Below is a small trained network, with its code and all its weights. Each question gives an input and a target symbol and asks what happens when units are switched off, that is, made to give their printed mean instead of their output.

import numpy as np


def w(rows, s, z=0):
    codes = np.array(rows[::2]) - 128.0
    scale = np.full(codes.shape[1], s)
    scale[-1] = z or s
    return codes * scale


def f(y):
    return np.maximum(y, 0)


def softmax(a):
    e = np.exp(a - a.max(-1, keepdims=True))
    return e / e.sum(-1, keepdims=True)


def log_softmax(a):
    a = a - a.max(-1, keepdims=True)
    return a - np.log(np.exp(a).sum(-1, keepdims=True))


def net(x, mask):
    ids = ['ΓΔΘΞΠΣΨΩαβεζηλμτ'.index(c) for c in x.split()]
    T = len(ids)
    res = E[ids] + P[:T]
    u = 0
    for l in range(2):
        q, k, v = (res @ M[l].T for M in (Q, K, V))
        z = softmax(np.where(np.tri(T) > 0, q @ k.T / 4**0.5, -1e9)) @ v
        res = res + np.where(mask[u], z, O[l][:, -1]) @ O[l][:, :-1]
        u += 1
        y = f(res @ A[l][:, :-1].T + A[l][:, -1])
        res = res + np.where(mask[u : u + 4], y, B[l][:, -1]) @ B[l][:, :-1]
        u += 4
    return log_softmax(res[-1] @ U[:, :-1].T + U[:, -1])


Q, K, V, O, A, B = {}, {}, {}, {}, {}, {}
E = w([
[99,189,88,106],'Γ',
[246,226,223,102],'Δ',
[97,176,157,250],'Θ',
[207,175,89,227],'Ξ',
[65,156,110,70],'Π',
[129,110,111,106],'Σ',
[190,131,137,216],'Ψ',
[199,111,173,202],'Ω',
[137,121,100,105],'α',
[182,142,111,85],'β',
[87,115,200,136],'ε',
[184,176,109,180],'ζ',
[103,124,189,89],'η',
[162,131,35,103],'λ',
[34,91,103,51],'μ',
[143,33,12,131],'τ',
],0.02)
P = w([
[254,88,139,202],'0',
[181,101,126,188],'1',
[201,92,120,197],'2',
[171,89,120,192],'3',
[132,85,113,193],'4',
[107,69,112,186],'5',
[112,103,129,183],'6',
[105,104,130,183],'7',
[118,108,133,180],'8',
[80,103,136,183],'9',
[43,63,106,185],'10',
[85,98,141,182],'11',
[90,105,150,180],'12',
[88,114,150,181],'13',
],0.0036)
Q[0] = w([
[173,164,52,63],'L0H0',
[159,115,139,169],'L0H0',
[134,134,153,8],'L0H0',
[90,196,128,149],'L0H0',
],0.018)
K[0] = w([
[174,194,72,58],'L0H0',
[128,113,131,192],'L0H0',
[180,136,139,8],'L0H0',
[112,210,159,146],'L0H0',
],0.016)
V[0] = w([
[204,63,183,171],'L0H0',
[45,151,171,34],'L0H0',
[93,138,91,102],'L0H0',
[142,131,80,3],'L0H0',
],0.0073)
O[0] = w([
[68,59,144,135,179],'L0H0',
[74,95,141,116,1],'L0H0',
[176,180,135,145,94],'L0H0',
[220,2,112,45,57],'L0H0',
],0.0075,0.0044)
A[0] = w([
[49,113,105,192,2],'L0N0',
[95,137,71,14,108],'L0N1',
[121,3,254,209,53],'L0N2',
[173,69,111,39,132],'L0N3',
],0.0064,0.0053)
B[0] = w([
[244,186,172,109,184],'L0N0',
[156,240,91,150,221],'L0N1',
[74,80,123,203,188],'L0N2',
[96,127,130,74,254],'L0N3',
],0.011,0.004)
Q[1] = w([
[164,50,157,8],'L1H0',
[240,65,79,130],'L1H0',
[112,69,167,194],'L1H0',
[227,2,88,175],'L1H0',
],0.0081)
K[1] = w([
[8,92,54,114],'L1H0',
[169,150,2,93],'L1H0',
[103,62,157,92],'L1H0',
[102,16,19,235],'L1H0',
],0.01)
V[1] = w([
[70,79,42,138],'L1H0',
[140,155,204,111],'L1H0',
[209,149,82,178],'L1H0',
[27,1,245,111],'L1H0',
],0.0084)
O[1] = w([
[248,139,192,119,88],'L1H0',
[62,80,76,97,140],'L1H0',
[123,148,153,114,183],'L1H0',
[137,92,120,123,9],'L1H0',
],0.014)
A[1] = w([
[84,109,133,53,252],'L1N0',
[132,228,229,44,185],'L1N1',
[217,209,27,187,126],'L1N2',
[161,142,107,2,101],'L1N3',
],0.0084,0.0037)
B[1] = w([
[177,127,216,254,183],'L1N0',
[143,55,29,85,254],'L1N1',
[66,27,253,64,231],'L1N2',
[122,255,13,186,188],'L1N3',
],0.0077,0.013)
U = w([
[93,187,231,82,71],'Γ',
[116,155,130,134,75],'Δ',
[117,161,133,128,53],'Θ',
[82,92,56,141,88],'Ξ',
[112,157,128,118,60],'Π',
[195,185,113,229,220],'Σ',
[159,235,198,172,192],'Ψ',
[128,193,89,120,124],'Ω',
[146,168,117,142,210],'α',
[196,222,47,194,124],'β',
[141,159,109,145,133],'ε',
[97,239,126,133,101],'ζ',
[120,46,97,138,172],'η',
[59,101,119,2,153],'λ',
[119,172,171,103,255],'μ',
[145,102,174,86,163],'τ',
],0.0087,0.006)

Each question gives the input, a string of symbols that net reads in full, and the target symbol t.
The units are the heads (4 rows each of Q, K, V and O) and the neurons (one row each of A and B). Each row of codes is followed by its name. A weight is (code - 128) times the scale printed after its matrix; where a second scale follows, it is the last column's (O, A, B and U).
mask holds one flag per unit, layer by layer, with each layer's heads first. A switched-off unit (its flag False) gives its mean, the last column of its rows in O or B, instead of its output. The means were averaged over made-up inputs and are rounded, as every weight is.
A unit's drop is (log p(t) with every unit on - log p(t) with that unit switched off) / (log p(t) with every unit on - log p(t) with every unit switched off).
The circuit of an input: a set's keep is (log p(t) with only the set's units on - log p(t) with every unit switched off) / (log p(t) with every unit on - log p(t) with every unit switched off). Starting from all 10 units, units are removed one at a time, each time the one whose removal leaves the highest keep (on an exact tie, the one counted first), for as long as the keep stays at least 0.8.
units of the circuit, in order: the units of the circuit, biggest drop first
unit that matters most: the unit with the biggest drop
top k neurons: the k neurons with the biggest drops, biggest first
top k neurons in layer l: the k neurons of layer l with the biggest drops, biggest first
input Γ Ξ β, target β: top 3 neurons in layer 1 -> L1N3; L1N2; L1N1
input η Θ Ω μ λ Ψ Γ λ Π, target ζ: top 3 neurons in layer 1 -> L1N0; L1N2; L1N1
input Π α Ω μ Π τ τ Ψ η Σ τ Ω Σ, target τ: units of the circuit, in order -> L1H0; L0H0; L1N1
input Σ λ Ω τ Θ ε, target ζ: units of the circuit, in order -> L0H0; L0N0; L1H0
input Ω Σ α Σ Ξ μ, target β: units of the circuit, in order -> L1N3; L0H0; L1N2; L1H0
input Ξ Ξ λ Δ, target λ: top 2 neurons in layer 1 -> L1N1; L1N0
input η Σ Σ λ Σ Θ Ξ Π Θ Γ, target ζ: unit that matters most -> L0N0
input λ Θ α Σ Ω Σ Δ Θ Π, target ζ: units of the circuit, in order -> L1N0; L1N1; L1H0; L1N2
input Θ Ψ μ Ψ μ ε Ψ, target ζ: units of the circuit, in order -> L0H0; L1H0; L0N0
input β Σ Θ ε Ω ε, target ζ: units of the circuit, in order -> L0H0; L0N0; L1H0; L1N2
input Δ λ ε τ ε Θ η Ψ α Σ μ, target ζ: top 3 neurons -> L0N1; L1N0; L0N0
input ε Δ Θ Ξ Σ Σ Σ Ψ, target ζ: top 2 neurons in layer 1 -> L1N1; L1N2
input α μ Θ ε β β ζ λ Σ μ Ξ Δ Ψ, target Ξ: top 2 neurons -> L0N1; L1N3
input Ξ Δ Ξ μ, target Ξ: unit that matters most -> L0N1
input β Γ Ψ Ω Ψ λ ζ Γ λ ε Σ ε, target η: top 2 neurons in layer 0 -> L0N1; L0N2
input β Σ Γ α α ε ζ Ω α Σ ζ ε Δ Θ, target ζ: top 2 neurons -> L1N1; L0N0
input Ω τ Ξ Σ μ Δ Ξ β λ Π, target Ξ: top 2 neurons -> L1N0; L1N2
input η μ Σ Σ β η Σ α ε Ω Ψ Γ, target λ: top 3 neurons in layer 0 -> L0N2; L0N1; L0N3
input λ λ Π Σ β λ Ψ ε η Θ, target ζ: units of the circuit, in order -> L0H0; L1H0; L0N0
input α Ψ Ω Π Ξ, target Γ: unit that matters most -> L1N2
